Here is a tiny trained network, its code and every weight. The questions are about switching its units off for an input and a class, where a switched-off unit gives its printed mean instead of its output.

import numpy as np


def w(rows, s, z=0):
    codes = np.array(rows[::2]) - 128.0
    scale = np.full(codes.shape[1], s)
    scale[-1] = z or s
    return codes * scale


def f(y):
    return y / 2 * (1 + np.tanh(0.7978845608 * (y + 0.044715 * y**3)))


def log_softmax(a):
    a = a - a.max(-1, keepdims=True)
    return a - np.log(np.exp(a).sum(-1, keepdims=True))


def net(x, mask):
    res = np.array(x, float).reshape(1, 4) / 4 @ E
    y = f(res @ A[0][:, :-1].T + A[0][:, -1])
    res = res + np.where(mask, y, B[0][:, -1]) @ B[0][:, :-1]
    return log_softmax(res[-1] @ U[:, :-1].T + U[:, -1])


A, B = {}, {}
E = w([
[125,203,221,5,194,12,138,27,203,72,234,249],'x0',
[201,74,221,254,198,41,251,83,31,26,73,94],'x1',
[36,37,185,59,242,72,164,200,83,230,223,32],'x2',
[222,23,45,120,183,198,218,195,240,54,232,158],'x3',
],0.0041)
A[0] = w([
[60,214,199,139,90,72,76,54,47,175,62,106,101],'neuron 1',
[179,85,193,215,181,70,212,102,54,59,90,100,71],'neuron 2',
[254,198,82,196,26,174,103,55,158,6,42,213,2],'neuron 3',
[182,86,194,211,179,73,207,101,60,62,91,100,79],'neuron 4',
[59,221,204,142,87,63,72,49,36,174,53,102,70],'neuron 5',
[236,41,45,122,178,171,220,180,228,47,223,155,57],'neuron 6',
[28,179,20,29,85,203,29,198,218,230,163,161,61],'neuron 7',
[117,79,65,216,78,209,111,207,62,185,41,31,104],'neuron 8',
[117,209,233,33,175,35,125,11,185,94,203,217,40],'neuron 9',
[180,88,193,208,180,74,205,104,59,59,91,103,83],'neuron 10',
[41,16,200,70,240,76,168,216,67,214,213,38,48],'neuron 11',
[117,81,67,213,82,204,113,205,66,181,48,38,111],'neuron 12',
[227,47,50,121,175,170,207,179,218,55,214,152,74],'neuron 13',
],0.0043,0.0012)
B[0] = w([
[82,78,170,157,164,165,94,187,93,148,60,140,207],'neuron 1',
[179,131,159,74,60,164,71,61,137,146,184,90,209],'neuron 2',
[61,242,50,214,181,114,204,75,232,203,142,97,240],'neuron 3',
[178,132,160,74,61,161,73,63,137,146,182,91,205],'neuron 4',
[72,76,178,165,168,173,90,191,90,154,52,140,213],'neuron 5',
[68,74,191,162,158,171,74,194,67,161,38,135,240],'neuron 6',
[209,119,183,55,31,169,53,31,120,139,205,71,253],'neuron 7',
[177,95,70,82,174,46,210,176,97,41,192,193,239],'neuron 8',
[181,66,65,81,177,39,218,207,73,24,180,202,245],'neuron 9',
[178,131,160,75,62,162,73,62,136,146,183,91,204],'neuron 10',
[66,254,43,225,166,122,201,65,242,201,133,99,230],'neuron 11',
[171,97,79,88,163,58,200,174,102,49,186,182,232],'neuron 12',
[68,75,192,162,162,173,71,194,67,162,37,135,228],'neuron 13',
],0.0064,0.005)
U = w([
[175,93,88,88,153,48,190,176,93,28,167,194,139],'0',
[191,127,170,74,39,179,61,55,133,151,176,73,195],'1',
[60,86,192,164,155,175,87,192,86,157,9,139,165],'2',
[72,224,57,209,157,119,188,87,226,189,128,105,2],'3',
],0.011,0.00087)

Each question gives the input, the list of numbers given to net, and the class t.
The units are the neurons (one row each of A and B). Each row of codes is followed by its name. A weight is (code - 128) times the scale printed after its matrix; where a second scale follows, it is the last column's (A, B and U).
mask holds one flag per neuron, in row order. A switched-off neuron (its flag False) gives its mean, the last column of its row in B, instead of its output. The means were averaged over made-up inputs and are rounded, as every weight is.
A unit's drop is (log p(t) with every unit on - log p(t) with that unit switched off) / (log p(t) with every unit on - log p(t) with every unit switched off).
The circuit of an input: a set's keep is (log p(t) with only the set's units on - log p(t) with every unit switched off) / (log p(t) with every unit on - log p(t) with every unit switched off). Starting from the 12 units with the biggest drops (on a tie, the unit counted first), units are removed one at a time, each time the one whose removal leaves the highest keep (on an exact tie, the one counted first), for as long as the keep stays at least 0.8.
units of the circuit, in order: the units of the circuit, biggest drop first
unit that matters most: the unit with the biggest drop
k most important neurons: the k neurons with the biggest drops, biggest first
drop when u is switched off: that unit's drop, to one decimal
input [2,3,-5,-1], class 3: units of the circuit, in order => [neuron 3]
input [-2,4,6,7], class 2: 3 most important neurons => [neuron 6; neuron 13; neuron 3]
input [-5,-2,7,-1], class 3: 2 most important neurons => [neuron 11; neuron 9]
input [-5,1,5,-4], class 0: 3 most important neurons => [neuron 8; neuron 12; neuron 3]
input [-7,-2,-7,-1], class 0: 3 most important neurons => [neuron 8; neuron 12; neuron 11]
input [-7,-6,-5,3], class 0: 2 most important neurons => [neuron 8; neuron 12]
input [5,5,6,-5], class 3: 4 most important neurons => [neuron 11; neuron 7; neuron 8; neuron 12]
input [0,-7,8,8], class 2: 3 most important neurons => [neuron 6; neuron 13; neuron 3]
input [4,4,-6,-6], class 2: 3 most important neurons => [neuron 5; neuron 1; neuron 11]
input [0,6,6,7], class 2: 4 most important neurons => [neuron 6; neuron 13; neuron 7; neuron 3]
input [-4,-2,-5,7], class 2: 2 most important neurons => [neuron 6; neuron 13]
input [-2,5,-6,-2], class 3: 2 most important neurons => [neuron 3; neuron 7]
input [5,-5,6,2], class 3: 2 most important neurons => [neuron 11; neuron 8]
input [4,-3,0,-3], class 0: unit that matters most => neuron 9
input [-6,7,-7,-1], class 1: drop when neuron 11 is switched off => 0.8
input [2,0,5,6], class 2: drop when neuron 6 is switched off => 0.3
input [-3,0,7,4], class 3: drop when neuron 11 is switched off => 1.3
